Rows and whether each has a hidden trait (one of two labels; each part has its own):
In the rows, zero is written as 128.
[127 134 147  51 119 192 169 145 166 146  92 143 159 119 129 145 137 148
 125 119 148 122 130 172  91 107 136 161 152 156 135 108  96  92 134 132
 141 131  71 147 141 139  73 163 121 128  82  93 144 111 100 155 101 124
  97 152 152 170 128 108 167  73 131 124 110 137  73 113 139  90 127 118
 125 133 137  84 147 119 150 150 156 137 134  58 131 137 167 108 130 141
 120 136 207 200 144 108 104 147  77 141 136 112 139 111 105 125 135 147
 137 120 119 124 145 124 130  67 109 127 145 136 111 140 128 142  92 163
 160 124 206 124]
(94)
[168 144 135  97 143 156 157 251 227 106 103 197  87 143  91 132 111 135
 105 161 151 125 154 169 101  88 135 138  85  81 125 165 108 100 148 134
 113 148  49 156 143 137  85 186 138 118  40 132  79 117 131  90  92 121
 108 152 150  94 117 158 165  64 135 107  39 137 112 106 141 139 157 128
 120 148 132  99 203 113 166 174 169 118 133  51 161 166 161  81  98 145
 135 142 183 173 141 132 116 146  73 107 149 126 134  72  56 129 124 169
 156 141  69 118 158 121 146  76 121 245  39 130  87 132 166 124 107 171
 175 127 219 107]
(97)
[ 94 128 144  64 113 165 126  87 153 165 120 104 175 129 131 139 137 156
 138  92 134 123 117 139 108 121 143 148 180 177 148  84 104 110 125 140
 157 103 106 148 132 120  83 139 120 128 167 104 151 125  79 162 127 133
 113 124 137 222 128  97 165 117 133 149 170 113  95 145 143  65 110 121
 120 107 139 126 119 138 141 128 131 135 133 108 114 128 154 116 165 131
 121 125 184 160 144 110 108 131 102 160 126 112 118 154 166 119 142 121
 117 104 131 138 136 126 108 100 119 104 157 126 152 138 129 139 105 156
 129 133 152 128]
(94)
[168 136 131 185 156 101  95 202  82 121 124 177  74 142 110 132  96 138
 111 159 136 116 145 135  54  99 152 136  87 106 134  83  87 108 158 103
 103 145  85 137 142 108 120 108 127 116  86 152  93 158 165  80  94 108
 120 116 106  48 136 159 138 151 131 154  77 114 154 122 121 180 138 119
 135 119 130 146 148 137 117 157 113 157 118  91 135 139 154 136 107 126
 143 147 127 127  80 116 105 127 124 115 153 134 142  78  53 112 144 149
 121 131 124 126 135 110 129  93 116 198  71 130 109 125 139 123 139 143
 127 131 209 132]
(97)
[164 132 131 206 156  85  95 145  11  92 139 173  60 136 129 129 105 134
 132 141 116 102 127 132  28 130 158 148 109 123 135  48  82 115 154 100
  80 148 108 137 136  93 120  77 115 114 107 156  98 168 171  87  84 100
 131 100  93  67 136 155 136 174 123 153 109 121 156 120 131 169 134 118
 147 105 129 169 135 130 114 147 101 158 117 118 116 137 146 152  92 116
 143 145 110 118  54 114  94 119 137 118 142 131 138 108  60 117 136 133
 110 123 133 120 132 115 112  95 116 196 103 127 134 125 104 120 128 122
 111 134 195 128]
(97)
[109 133 129  99 108 115  87 162 180 150 102 135 141 140  93 136 108 136
 127 152 156 155 132 162 122  87 135 127 120 114 138 152 120 102 135 160
 166  94  81 136 142 122  53 143 135 139 101 114 108 137  95 132 130 126
 115 136 149 181 125 160 161  78 137 149 109 108 108 149 130  84 121 131
 117 128 131 106 156 160 136 150 137 115 125  78 133 134 157  80 131 147
 126 134 175 148 148 113 130 133  99 129 136 117 127 102 134 111 142 143
 135 127  90 137 133 116 139 105 128 126  74 124 112 130 179 140 137 144
 159 127 163 112]
(94)
[126 128 130 158 141  82  64 134 125 133 136 160 104 144 127 135  94 131
 136 161 135 121 125 152  88 108 150 142 104 122 131 114 106 115 147 149
 129 100 101 123 137 101  89 108 123 132 105 138 101 168 139 112 116 118
 116 110 127 102 132 154 142 130 131 161 120 104 161 146 137 113 127 128
 132 103 130 145 148 153 126 145 105 145 118  83 126 136 148 124 105 130
 140 138 130 111 100 110 102 119 125 116 139 124 127 109 111 113 137 133
 115 127 114 133 146 117 121  95 123 166  97 130 124 123 130 127 144 133
 130 128 171 123]
(97)
[ 41 121 147  21  72 203 100  57 227 218  72  72 227 120 129 176 141 163
 141  61 154 120 123 110 185 115 132 138 187 201 153 103 110 118 125 114
 203  99 107 154 137 159  64 160 132 138 192  87 185  66  81 187 131 167
  92 133 152 255 130  56 167  93 149 172 188  75  28 147 131  22 102 105
 103  95 144  99 138 151 156 125 150 150 130 102 130 120 168 129 250 138
 123 108 248 145 220 117 133 167  98 182 137 119 119 193 201 128 162 128
 110  84 178 105 131 119 114 129 118   1 167 142 170 131 133 144 100 180
 114 140 158 152]
(94)
[171 137 115 183 155  94 105 177 110 138 145 195  72 138 137 119  95 116
 135 194 123 129 145 155 105 113 143 136  55  88 111 146 122 135 158 122
  77 145  94 120 129 109 139 105 131 131  54 144  65 175 177 113  99 100
 146 133 123   1 125 146 112 109 133 129  70 124 174 129 128 204 150 130
 141 125 124 137 155 127 109 144 111 140 121  92 145 138 111 126  68 108
 150 140  86 115  73 110 117 124 142  84 139 131 148  76  82  87 124 133
 132 149 110 116 138 134 137  67 114 227  89 138 100 122 125 125 144 116
 135 106 153 125]
(97)
[131 140 142 111 138 175 142 164 143 114 108 155 111 136 119 126 113 134
 126 131 132 118 134 174  62 113 149 143 126 141 130  95  96 100 148 136
 119 135  75 145 139 118  60 155 127 122 124 123 119 113 119 110  86 130
 113 143 135 147 113 141 176 104 129 127 102 133  90 118 143 135 129 124
 133 146 131 124 159 131 131 154 143 116 130 103 126 140 159 109 106 132
 127 138 169 185 109 116  95 131  94 126 139 117 131 119  70 122 126 151
 145 123  97 115 147 128 128  97 114 210 100 120 114 133 137 128 105 156
 131 122 212 116]
(97)
